Here is a tiny trained network, its code and every weight. The questions are about switching its units off for an input and a class, where a switched-off unit gives its printed mean instead of its output.

import numpy as np


def w(rows, s, z=0):
    codes = np.array(rows[::2]) - 128.0
    scale = np.full(codes.shape[1], s)
    scale[-1] = z or s
    return codes * scale


def f(y):
    return np.maximum(y, 0)


def log_softmax(a):
    a = a - a.max(-1, keepdims=True)
    return a - np.log(np.exp(a).sum(-1, keepdims=True))


def net(x, mask):
    res = np.array(x, float).reshape(1, 5) / 4 @ E
    y = f(res @ A[0][:, :-1].T + A[0][:, -1])
    res = res + np.where(mask, y, B[0][:, -1]) @ B[0][:, :-1]
    return log_softmax(res[-1] @ U[:, :-1].T + U[:, -1])


A, B = {}, {}
E = w([
[152,192,121,190,185,60,155,119,211,93,81,136],'x0',
[125,55,111,242,66,158,83,143,106,60,41,156],'x1',
[110,38,170,112,96,176,97,145,85,185,108,171],'x2',
[91,51,191,82,95,92,145,126,194,40,199,190],'x3',
[70,118,83,92,152,175,138,142,153,116,142,2],'x4',
],0.0065)
A[0] = w([
[134,251,121,156,141,98,134,125,171,147,108,152,175],'n0',
[119,37,136,70,112,139,132,118,104,121,169,149,138],'n1',
[129,129,123,167,121,139,123,127,55,151,105,147,200],'n2',
[118,101,128,82,122,152,120,139,131,118,152,81,142],'n3',
[125,114,115,187,124,129,125,125,123,71,97,124,201],'n4',
[123,156,108,130,135,149,125,125,113,169,104,37,204],'n5',
[133,28,141,137,106,153,120,121,61,204,104,190,162],'n6',
[147,150,128,188,115,127,132,125,78,99,105,161,78],'n7',
[116,105,124,127,122,144,113,130,83,158,124,124,115],'n8',
[127,87,140,99,119,123,137,123,138,101,159,143,146],'n9',
[137,152,146,95,131,97,134,129,169,111,162,176,251],'n10',
[137,59,134,183,116,130,128,130,170,54,107,168,175],'n11',
[118,81,127,148,130,115,116,132,151,89,113,145,122],'n12',
],0.016,0.0024)
B[0] = w([
[229,248,193,178,162,78,124,125,173,151,122,165,217],'n0',
[112,130,144,80,118,167,50,237,173,83,176,159,218],'n1',
[198,104,90,170,82,155,99,148,86,128,128,168,190],'n2',
[86,88,72,66,124,108,149,65,106,145,169,147,177],'n3',
[118,114,120,172,30,153,122,124,161,59,101,94,194],'n4',
[92,177,108,135,179,182,144,127,81,217,122,17,196],'n5',
[141,15,173,134,183,107,165,190,9,176,76,201,251],'n6',
[110,159,26,191,111,121,64,129,84,90,184,150,184],'n7',
[189,38,123,114,99,116,170,129,135,147,114,154,171],'n8',
[94,177,151,90,132,150,88,160,167,98,164,121,183],'n9',
[134,131,118,68,124,79,125,86,157,122,193,210,203],'n10',
[25,98,155,163,129,100,165,85,133,30,54,84,232],'n11',
[74,112,146,142,146,113,155,124,151,79,86,92,181],'n12',
],0.016,0.015)
U = w([
[202,225,142,177,181,168,119,144,154,196,76,64,155],'0',
[215,201,191,100,183,9,129,49,230,140,185,231,138],'1',
[80,108,137,2,130,178,20,198,199,100,228,176,122],'2',
[76,149,24,53,169,180,211,25,130,202,173,50,187],'3',
[164,171,21,198,33,132,12,118,122,73,112,151,1],'4',
[219,51,117,120,143,170,151,200,46,210,84,189,98],'5',
[40,128,141,152,62,127,173,64,224,31,43,45,229],'6',
[49,67,165,148,153,85,147,159,83,67,47,177,47],'7',
],0.0051,0.00092)

Each question gives the input, the list of numbers given to net, and the class t.
The units are the neurons (one row each of A and B). Each row of codes is followed by its name. A weight is (code - 128) times the scale printed after its matrix; where a second scale follows, it is the last column's (A, B and U).
mask holds one flag per neuron, in row order. A switched-off neuron (its flag False) gives its mean, the last column of its row in B, instead of its output. The means were averaged over made-up inputs and are rounded, as every weight is.
A unit's drop is (log p(t) with every unit on - log p(t) with that unit switched off) / (log p(t) with every unit on - log p(t) with every unit switched off).
The circuit of an input: a set's keep is (log p(t) with only the set's units on - log p(t) with every unit switched off) / (log p(t) with every unit on - log p(t) with every unit switched off). Starting from the 12 units with the biggest drops (on a tie, the unit counted first), units are removed one at a time, each time the one whose removal leaves the highest keep (on an exact tie, the one counted first), for as long as the keep stays at least 0.8.
circuit, biggest first: the units of the circuit, biggest drop first
most important unit: the unit with the biggest drop
k most important neurons: the k neurons with the biggest drops, biggest first
drop of u: that unit's drop, to one decimal
input [7,7,-2,-5,5], class 6: most important unit	n4
input [0,2,-1,4,7], class 6: 2 most important neurons	(n6; n10)
input [-6,8,-6,-6,-6], class 4: 2 most important neurons	(n7; n4)
input [7,5,-6,-5,1], class 0: circuit, biggest first	(n0; n5)
input [2,-6,2,0,2], class 1: circuit, biggest first	(n11; n6; n1)
input [6,-5,8,-4,-7], class 5: 3 most important neurons	(n6; n2; n9)
input [7,0,5,-8,-5], class 0: circuit, biggest first	(n0; n10)
input [0,3,-5,0,5], class 6: 2 most important neurons	(n6; n4)
input [7,-5,5,-7,-3], class 0: 2 most important neurons	(n5; n10)
input [1,6,-4,-2,-4], class 4: 2 most important neurons	(n7; n2)
input [4,7,-2,-5,8], class 6: 2 most important neurons	(n4; n6)
input [-6,-3,-7,-7,2], class 0: 3 most important neurons	(n0; n10; n11)
input [-8,3,3,8,1], class 2: 2 most important neurons	(n1; n9)
input [-1,-2,1,3,-2], class 2: most important unit	n0
input [3,1,3,7,5], class 6: 3 most important neurons	(n11; n6; n12)
input [-2,6,-6,-2,8], class 3: 2 most important neurons	(n5; n11)
input [-6,-3,6,3,1], class 2: 2 most important neurons	(n1; n9)
input [3,-8,-2,6,7], class 1: 4 most important neurons	(n10; n1; n4; n7)
input [-5,6,5,-1,1], class 5: drop of n8	0.1
input [8,0,-4,-3,-7], class 1: most important unit	n0
input [-8,3,-5,8,2], class 2: drop of n1	0.4
input [0,2,-1,-8,7], class 3: drop of n1	0.1
